In the rows, zero is written as 128.
Each row of numbers stands for one object and depends on some of the facts below. Use the named rows to name the rest.

Some facts about the objects:
η: uses; α: points at; ψ: refers to
batam {η=flivor tredun fluzepa ziplor grazi}
bokam {α=ragros}
bopak {η=brisozem moke zogrode, α=vigos tranel}
bopim {ψ=kedom sagodu grazi}
boskes {η=kupli tunu zila nesta rasu dreber, α=bragino}
bostin {α=mabon}
bragino {α=kedom zudrak draklil tepli, ψ=bokam}
brakli {η=nogatar neskol fleskik sutru, α=briplur ragros}
brigra {ψ=teden}
briplur {α=zila, ψ=draplun dredros}
brisozem {α=poka grifluflo tragal}
dafini {η=draplun geplon vilan}
doplo {ψ=rabi brisozem pluzuk tragal}
dotem {η=visofe dreber, α=zila}
dotin {η=poplil susur tranel brisem drobros}
draklil {α=duklun}
drobros {α=briplur bragino}
drofa {ψ=zitun vigos mazo pluklator malas}
drokli {η=grazi kiflor}
droses {η=vizi pegos grobro fetru lefus kiflor, α=nogral}
duklun {α=tranel, ψ=vizi teden rifla}
fetru {α=viflis nogral}
fleskik {α=briplur duklun peta}
flirun {ψ=grostiplas pastoses plofetrin plakir}
flivor {α=tepli bostin bokam}
flogo {η=grostiplas raflel mapazim labrosak skinu fetru}
flutun {α=zitun, ψ=poplil malas kluzolir}
fluzepa {ψ=kaner vizi rugu fustel}
garepu {ψ=dotem}
geplon {ψ=zadrin bustek kiskubri rasu}
grazi {α=vudrem bopak zitun}
grestur {η=zitun bopim lesel logras}
grifluflo {η=tribol mapazim neskol garepu plurodar fleskik, α=bostin dotem}
grobro {ψ=zadrin rukos plakir}
kaner {η=fezizun raflel mabon luson pluzuk stugri}
kedom {α=sagodu}
kefle {α=bute}
kirom {α=poka labrosak skinu}
kiskubri {α=tusal nogral tranel}
klareful {η=labrosak grobro sumun, ψ=zuton}
klaska {α=briplur zila}
kloson {η=zese briplur ploples pluzuk, ψ=vigos plofetrin plavinik plepak}
kobres {ψ=neto pegos}
kubri {α=doplo, ψ=nelu visofe zadrin luson kiplen stugri grazi pivul}
kudamo {α=geplon kirom}
kupli {α=tusal dotem, ψ=labrosak grifluflo}
labrosak {α=sagodu}
lezofor {η=tribol brisozem bute stigrik doplo nogatar garepu}
logras {α=grestur bokam, ψ=rugu nutok seza tragal}
mabon {α=zubel}
malas {α=vigos duklun}
mamum {η=kemurim neskol malas vepluskos, ψ=boskes plofetrin bute}
mefen {η=klaska vemum rasu}
moke {ψ=rukos grerer kiflor}
mosko {η=vudrem bustek doplo pluklator poplil plurodar, ψ=pleka mazo nutok goba}
muplon {η=somim kotruklu vemum lekul kiskubri bute garepu}
muzokun {η=tepli susur skinu, α=zuton brigra}
namim {η=zila, ψ=viflis sumun brisem}
napas {α=kirom pluzuk ragros}
nelu {η=kedom sabro plakir}
neskol {ψ=plakir}
nesta {ψ=lesel}
nogatar {ψ=traviflar tragal}
nogral {η=tredun draplun tepli dredros sabro neto zogrode goba skarora, α=tranel}
nugul {ψ=sagodu kefle}
nutok {η=kotruklu fustel rifla}
pastoses {η=plester skiplofes ziplor kefle}
pego {η=ziplor fetru}
pegos {α=ragros}
peta {α=zila}
piflir {η=tribol drofa}
plavinik {η=draklil kotruklu fustel zubel grerer, α=skiplofes}
pleka {η=kupli zuval dredros}
plepak {η=stigrik fustel tegam}
plester {α=skinu}
plido {η=sumun, α=poka kirom, ψ=kiflor dreber}
pligrepo {η=doplo kemurim, α=plosko plester}
pliklis {ψ=bilo kirom goba}
plofetrin {η=sagodu labrosak kubri}
ploples {ψ=grerer}
plosko {η=geplon brigra poplil kubri logras pivul dreber}
pluzuk {α=brakli brigra dotem}
poka {η=bilo tunu dredros}
pubraskel {ψ=susur}
pudan {ψ=visofe tebu susur}
raflel {ψ=poka skinu drobros}
ragros {α=bostin}
ridrus {α=flivor kedom, ψ=vizi tebu}
risa {η=kobres susur}
rito {η=tribol garepu tegam sutru}
rivogru {η=banek briplur plakir tranel}
rukos {η=vilan grazi}
sagodu {α=poka}
satil {η=zitun zuval drofa}
seragrem {η=luson malas zogrode, ψ=flinek flogo tepli droses zagrar plester dotin}
seza {η=skinu stugri}
skarora {α=piflir, ψ=kefle kiplen rifla}
skedi {η=raflel sabro zeflur rifla pivul drobros, ψ=muplon plofetrin batam faflaklar}
skefle {ψ=fene vuflom dotin}
skestek {η=banek kobres stugri skarora}
skinu {α=skarora}
skiplofes {α=sagodu}
skites {η=fene ziski kubri}
stafir {η=zitun kemurim pubraskel, ψ=skestek ragros}
teden {η=tunu pitron}
tivuklo {η=neto stugri}
tragal {α=labrosak}
tranel {α=labrosak}
traviflar {η=draplun kotruklu malas pluzuk vepluskos pegos plurodar}
tredun {ψ=rugu rivogru plurodar plakir}
tribol {ψ=vizi flinek}
trigik {η=tusal sagodu bustek napas doplo plakir sumun}
tusal {α=bostin}
vemum {ψ=zuton kiflor pivul}
vepluskos {ψ=viflis teden}
viflis {α=kedom plester}
vigos {η=brisozem dredros}
vizi {α=kupli zuton}
vudrem {α=ridrus, ψ=zese risa piflir}
vuflom {η=flivor bopim nugul}
zeflur {ψ=bute satil}
zese {α=pudan}
ziski {ψ=zese rugu drobros}
zitun {α=brakli kirom bostin nogral}
zogrode {ψ=skestek}
zudrak {η=kedom kupli brigra pluklator lefus flutun, α=zuton, ψ=zitun mazo poplil vuflom nogral}
zuton {η=tunu duklun skinu grazi sutru skarora, α=poka}
zuval {ψ=rasu pivul}

Known rows:
[137 119 117 137 121 125  63 122 133 133 142 139 128 145 136 116 131 128
 129 125 139 145 141 148 136 120 136 122 132 127]: pegos
[135 117 125 126 127 124 133 125 127 114 129 130 126 130 133 119 121 118
 125 125 134 117 127 124 112 140 126 125 135 127]: draplun
[134 106 111 127 126 114 176 107 117 116 123 116 122 134 131 115 141 127
 117 108 153 119 113 125 109 119 160 126 131 122]: plakir
[132 112 121 126 130 115 133 122 131 113 127 129 130 135 134 130 124 124
 126 112 137 129 128 127  81 143 128 135 132 131]: sumun
[108 158 142 119 129 145 154 132 109 129 130 138 136 115 115 124 128 120
 133 112 101 121 111 128 155 100 123 123 106 113]: mefen
[126 132 129 125 131 127 149 126 123 125 128 129 128 124 129 128 126 127
 127 136 128 122 128 130 107 130 123 130 120 120]: kiplen
[129 122 134 120 122 132 124 119 121 102 128 144 137 137 122 129 130  98
 121  94 113 132 119 100 100 121 121 128 123 129]: dreber
[115 144 128 120 136 123 126 121 119 150 120 109 122 111 114 151 131 125
 136 118 109 139 127 138  83 108 118 138 125 135]: plosko
[112 149 129 119 137 137 130 129 111 162 125 106 120 101 112 144 126 131
 137 136 109 124 120 154 107 101 117 127 131 133]: piflir
[115 153 123 137 126 139  74 134 127 152 133 141 143 123 135 127 131 159
 138 150 124 136 147 149 149  94 151 120 116 128]: brakli
[130 104 132 117 145  75 113 101 145 107 117 135 150 152 110 169 152 113
 108  65 139 169 129  87  52 153 134 145 140 145]: ziski
[115 129 132 125 133 122 149 138 130 128 126 128 130 126 126 136 130 137
 124 125 124 126 123 132 141 146 114 129 130 122]: skefle
[111 151 137 124 123 152  86 127 122 155 115 107 116  95 109 153 127 135
 147 142 105 148 117 128 128  95 141 129 130 156]: poka
[117 146 128 125 139 112 147 127 126 139 125 125 124 115 129 135 126 145
 134 142 130 126 140 147 101 133 130 133 115 113]: flogo
[131 115 122 127 129 123 138 127 128 118 130 130 125 130 134 122 120 123
 124 123 139 119 126 123 101 141 126 126 135 125]: neto
[125 123 136 122 126 129 131 126 119 111 130 136 134 131 125 118 123 107
 123 104 116 127 116 112 126 122 118 126 127 125]: bilo
[130 119 129 125 126 131 136 131 122 118 131 131 130 130 131 117 121 120
 126 120 131 113 117 127 125 136 126 119 133 126]: sutru
[116 130 130 127 136 119 131 129 126 127 127 129 129 122 131 132 121 135
 131 117 121 130 127 128 137 136 112 128 128 118]: mazo
[128 119 132 123 126 129 132 125 123 114 131 134 132 132 129 119 122 112
 124 115 129 122 120 119 116 130 122 126 128 123]: dredros

Rows to name:
No name comes twice in this set of rows, the named rows included.
[158 150 114 138 140 129 128 132 133 172 123 115 121 140 116 165 147 152
 140 128 119 126 142 133 111 110 115 146 128 146] => plido
[138 132 142 132 129 134 108 130 141 155 139 128 137 135 102 130 143 125
 129 163 140 146 137 151 153 124 140 131 127 145] => ridrus
[120 107 119 129 128 125 149 132 130 115 128 130 129 138 129 125 127 132
 120 113 129 123 119 127 128 147 118 128 140 130] => zeflur
[129 156 140 130 112  96 145 120 142 134 114  91  82 102 164 111 128 107
 113 243 127 147 168 135 192 121 108 133 108  76] => pastoses
[121 134 126 119 148  89 137 104 135 122 115 134 138 135 120 175 143 133
 130  81 120 166 145 115  27 125 130 156 111 123] => skites
[158 124 131 142 120 157 113 129 122 129 146 141 128 147 120  97 122 122
 142 100 140 119 112 120 203 113 140 127 127 130] => kiskubri
[160 123 127 140 130 142  87 125 129 144 136 124 140 143 132 114 123 124
 135  99 131 121 127 125 173  98 129 132 138 143] => brisozem
[105 150 132 124 124 126  87 123 123 134 132 135 117 116 120 139 138 129
 132 140 116 168 141 148 120 109 133 127 110 113] => grestur
[105 148 133 126 138 124 153 136 126 130 123 130 129 123 118 144 135 148
 128 128 107 129 126 135 151 138 110 131 118 117] => stafir
[125 111 119 129 122 124 180 125 115 120 125 119 125 135 122 110 141 130
 110 116 142 110 106 126 151 123 148 119 133 123] => neskol
[115 117 132 126 129 128 132 139 127 112 130 130 134 136 127 125 125 126
 121 103 113 128 108 115 169 143 107 124 137 129] => drofa
[117 113 128 123 129 121 129 134 128 112 127 130 130 124 123 134 128 131
 120 124 136 122 115 121 123 159 126 116 146 139] => doplo
[136 118 146 122 123 108 142 124 145 127 125 117 132 127 124 116 137  99
 103 186 146 125 141 122 155 152 129 116 133 125] => fluzepa
[123 137 127 136 124 134  94 132 136 126 120 143 156 124 153 128 125 143
 127 136 123 121 146 112 141 111 154 122 121 136] => peta

Now the same objects, written a new way:
Some objects and their rows:
[108 123 112 121 136 128 113 131 152 129 136 134 113 122 120 118 124 127
 142 157 128 123 112 115 124 131 124 138 131 137 115 144 124 144]: zitun
[115 123 107 122 137 130 112 127 147 129 141 127 114 129 123 116 107 123
 141 156 124 117 102 117 127 127 130 138 131 137 109 134 126 155]: kudamo
[101 122 105 121 129 140 108 138 156 130 149 123 115 124 130 117 115 117
 148 162 122 118  95 115 125 137 130 137 133 153 111 133 125 143]: zese
[102 125 105 122 128 130 107 138 160 130 139 130 113 124 123 118 119 125
 143 156 120 117  98 116 123 128 124 146 133 144 107 133 124 143]: pegos
[120 126 112 122 132 131 109 121 144 129 138 131 112 123 122 117 111 132
 141 151 125 121 107 116 124 123 131 140 129 142 131 135 125 141]: flutun
[100 133 106 121 128 133 108 134 157 129 142 124 109 121 123 120 116 121
 150 150 113 117  88 117 124 125 125 132 145 136 110 132 125 142]: mabon
[118 145 106 120 127 130 107 123 147 128 163 123 113 144 133 119 106 118
 143 154 111 115  84 116 135 121 141 132 130 136 108 132 125 149]: muzokun
[ 99 124 108 121 131 142 109 141 151 130 138 123 114 123 124 119 149 114
 145 152 118 119  99 116 125 136 122 134 138 153 105 133 124 144]: mapazim
[116 126 114 121 131 131 116 124 136 128 151 123 125 159 123 118 128 110
 140 154 121 118 102 121 145 131 133 130 130 138 112 141 126 159]: mefen
[124 124 112 121 129 153 112 121 135 144 158 122 114 167 133 116 129 115
 141 154 116 116  97 118 135 123 146 127 131 134 113 132 124 142]: klareful
[109 122 106 120 134 136 114 135 148 129 138 123 113 127 121 116 130 127
 141 161 131 123 116 115 126 136 122 130 139 147 112 144 124 142]: dreber
[103 124 109 121 126 134 111 130 152 130 137 123 110 123 127 118 137 122
 147 156 125 125 109 116 124 131 127 129 134 158 113 142 124 142]: poplil
[ 99 126 109 121 140 151 110 144 141 135 136 130 121 121 120 121 189 114
 141 150 121 122 107 117 123 140 124 131 130 152 108 136 125 146]: garepu
[100 124 108 121 129 162 110 140 135 128 139 122 123 120 120 116 194 112
 145 157 125 126 102 118 125 145 129 142 133 147 110 133 129 144]: neskol
[ 99 124 106 120 139 141 110 145 156 128 136 125 115 124 123 117 120 128
 144 154 127 122 102 116 122 141 123 130 147 146 111 134 124 144]: dredros
[100 124 106 120 130 140 109 139 155 129 139 123 114 126 129 118 120 128
 147 160 121 120 100 117 126 135 128 133 150 155 108 135 124 143]: sabro
[100 124 106 121 129 141 110 135 150 127 141 121 114 124 129 117 124 120
 147 157 121 121  97 117 124 135 130 131 142 150 106 133 124 143]: grostiplas
[110 123 108 120 138 131 119 130 146 128 139 124 114 133 121 116 119 120
 141 156 132 122 113 116 126 137 124 129 133 140 111 143 124 143]: lesel
[100 130 105 121 132 145 109 146 159 129 139 121 112 122 128 118 115 132
 150 157 119 117  91 115 126 136 124 132 157 155 107 134 125 142]: stugri

Rows to name:
No name comes twice in this set of rows, the named rows included.
[101 140 107 120 130 134 111 135 158 127 137 120 111 121 124 119 111 129
 150 149 115 122  93 116 127 127 124 128 164 136 105 134 124 146] => tepli
[117 124 118 120 131 143 111 124 141 132 146 122 113 138 124 116 131 117
 141 158 133 134 115 117 124 137 144 131 131 149 121 139 124 146] => ziski

The same objects again, as new rows of numbers:
Known rows:
[161 200 133 144 136 121 138  35 190 120 101 102 152 150  98 151 122  90
 130 109 135 178 160 112 111 121 107 166  99 177  94  74]: muplon
[162 162 132 124 141 119 136  87 133 155 100 175 146 150 116 173 138 135
 117 125 137 108 143 133 114  96 108 117 117  98  96  90]: rukos
[ 96 107 128  87 162 126  81  97 167 155 126 193 120 132 127 124 123 119
 136 162 147 144 103 127 139  87 133 102 143  89 168 113]: tepli
[122 113 126 112 126 131 170  99 168 124 151 104 100 128  92 114  96 112
 132 160 142 116 108 142 143  96 114 168 119 181 138 117]: rifla
[147 142 131 124 144 131 149 102 119 130 137 136 110 136 119 147 131 121
 125 143 153 121 129 129 135  93 108 149 118 132  98 101]: faflaklar
[119  96 120 131 128 126 208 137  80 123 155 106  90 123  97 106  70  88
 136 156 177  98 122 156 136  94 116 165 141 205 126 142]: bustek
[108 139 137  82 109 125  95 144 221 123 148 121 126 113 131  85 139 148
 129 164 125  98 102 144 127  91 128  77 143 160 147 168]: skinu
[121 169 131 144 139 122  82 114 168 126 136 159 103 138 123 110 128 144
 121 122 126 100 120 133 132 155 122 121 118 170 101 143]: kudamo
[ 92  90 120 110 108 133 163 145 134 138 150 124 119 114  92 138 121 110
 121 150 113  94 100 154 124  89 117 167 120 126 164 161]: raflel
[115  97 128 101 132 133 124 166 135 151 148 166 126 100 125 143 126 160
 108 154 117 110  99 134 140  91 114 138 117  83 111 136]: ziplor
[113 102 129 104 140 136 140 172 136 136 153 141 115  98 129 127 113 152
 107 158 126 137 100 124 146  92 111 156 109  86  97 145]: tunu
[147 145 130 124 149 129 165 105 116 132 138 134 110 146 118 139 119 124
 127 148 157 120 127 131 130  91 109 145 121 130 100 105]: zagrar
[111  87 107 132 178 131 129 181  74 124 147 160 101  99 127 152 120  87
 126  97 167 139  99 152 143 125 115 144 124 130 111 193]: logras
[108  78 128  81 125 133  97  92 235 180 147 131 160  95  98 161 144 136
 114 157 109 100 136 122 142  89 139 116 135 186 101 112]: neto
[157 164 124 132 132  91 161  75  69 139 112 149 117 151 107 161 132  87
 132 118 172  87 158 155  94  95 109 115 134 157 106  94]: nelu
[154 195 123 161 176  95  76  69  96 136  87 191 109 155 130 153 125 132
 124 101 156 123 159 123 115 146 109 116 123 125  83  83]: boskes
[126 123 125 143 132 134 130 129 105 130 141 130 123 133 123 148 133 116
 112 118 135 117 117 129 106 108 106 166 112  94 112 121]: pliklis
[115 141 127 131 134 138 157  52 174 124 153  92 117 134 105 104  86 113
 124 150 126 180 108 120 139 110 112 177  99 161 113 103]: somim
[ 95  93 124 118 131 135 207 162  53 161 134 101 163 120  77  86  55  77
 107 152 168 107  94 119  97 104 132 107 149 106 170  79]: briplur

Rows to name:
No name comes twice in this set of rows, the named rows included.
[ 92  96 116 132 127 138 197 113  79 121 151  93  90 111 106  96  73  94
 136 151 165 125 106 130 108  91 114 181 119 161 153 142] => doplo
[ 89 120 109 144 157 128  98 112  91 122 152 134  98 132 125 110  93  90
 136 112 165 106 117 138 105 128 125 171 132 168 153 165] => vudrem
[145 124 127 110 148 134 141 161 144 138 136 172 121 117 117 155 122 152
 109 150 125 116 104 145 148  94 110 125 112 103  95 137] => kefle
[160 157 130 136 133 121 133  84  90 147 106 152 151 150 123 167 148 107
 117 104 140 101 154 141  93 100 109 128 120 104 103  90] => dafini
[148 151 118 151 128 118 158  95  45 134 129 124 113 150 112 157 138  79
 124  95 163  89 155 146  75 118 106 158 125 143 128 111] => klareful
[108 103 112  87 166 124 107  84 180 134 116 156 156 137 119 157 133  85
 135 134 132 158 104 151 136  87 128 120 130 107 171 187] => mabon
[109 207 138 145 170 120  59  46 139 160 102 190 127 151 136  96 135 155
 132 146 163 144 152  99  74 114 114  96 143  83  97  73] => poka
[ 91 122 110 129 123 121 118  68 221 134 140 169  96 132  79 107  25 147
 132 160  94 121 107 136 147 123 138 174 104 185 139  97] => malas
[114 115 109 138 159 102 141 142  74 123 142 112  98 128 100  88  75  79
 135 111 170  96 113 155 134 153 140  91 143 220 140 182] => napas
[118 193 118 151 140 108  67  41 190 159  89 188 135 149 111 145  97 141
 118 114  96 125 153 116 112 145 115 167 103 115 117  74] => bopak

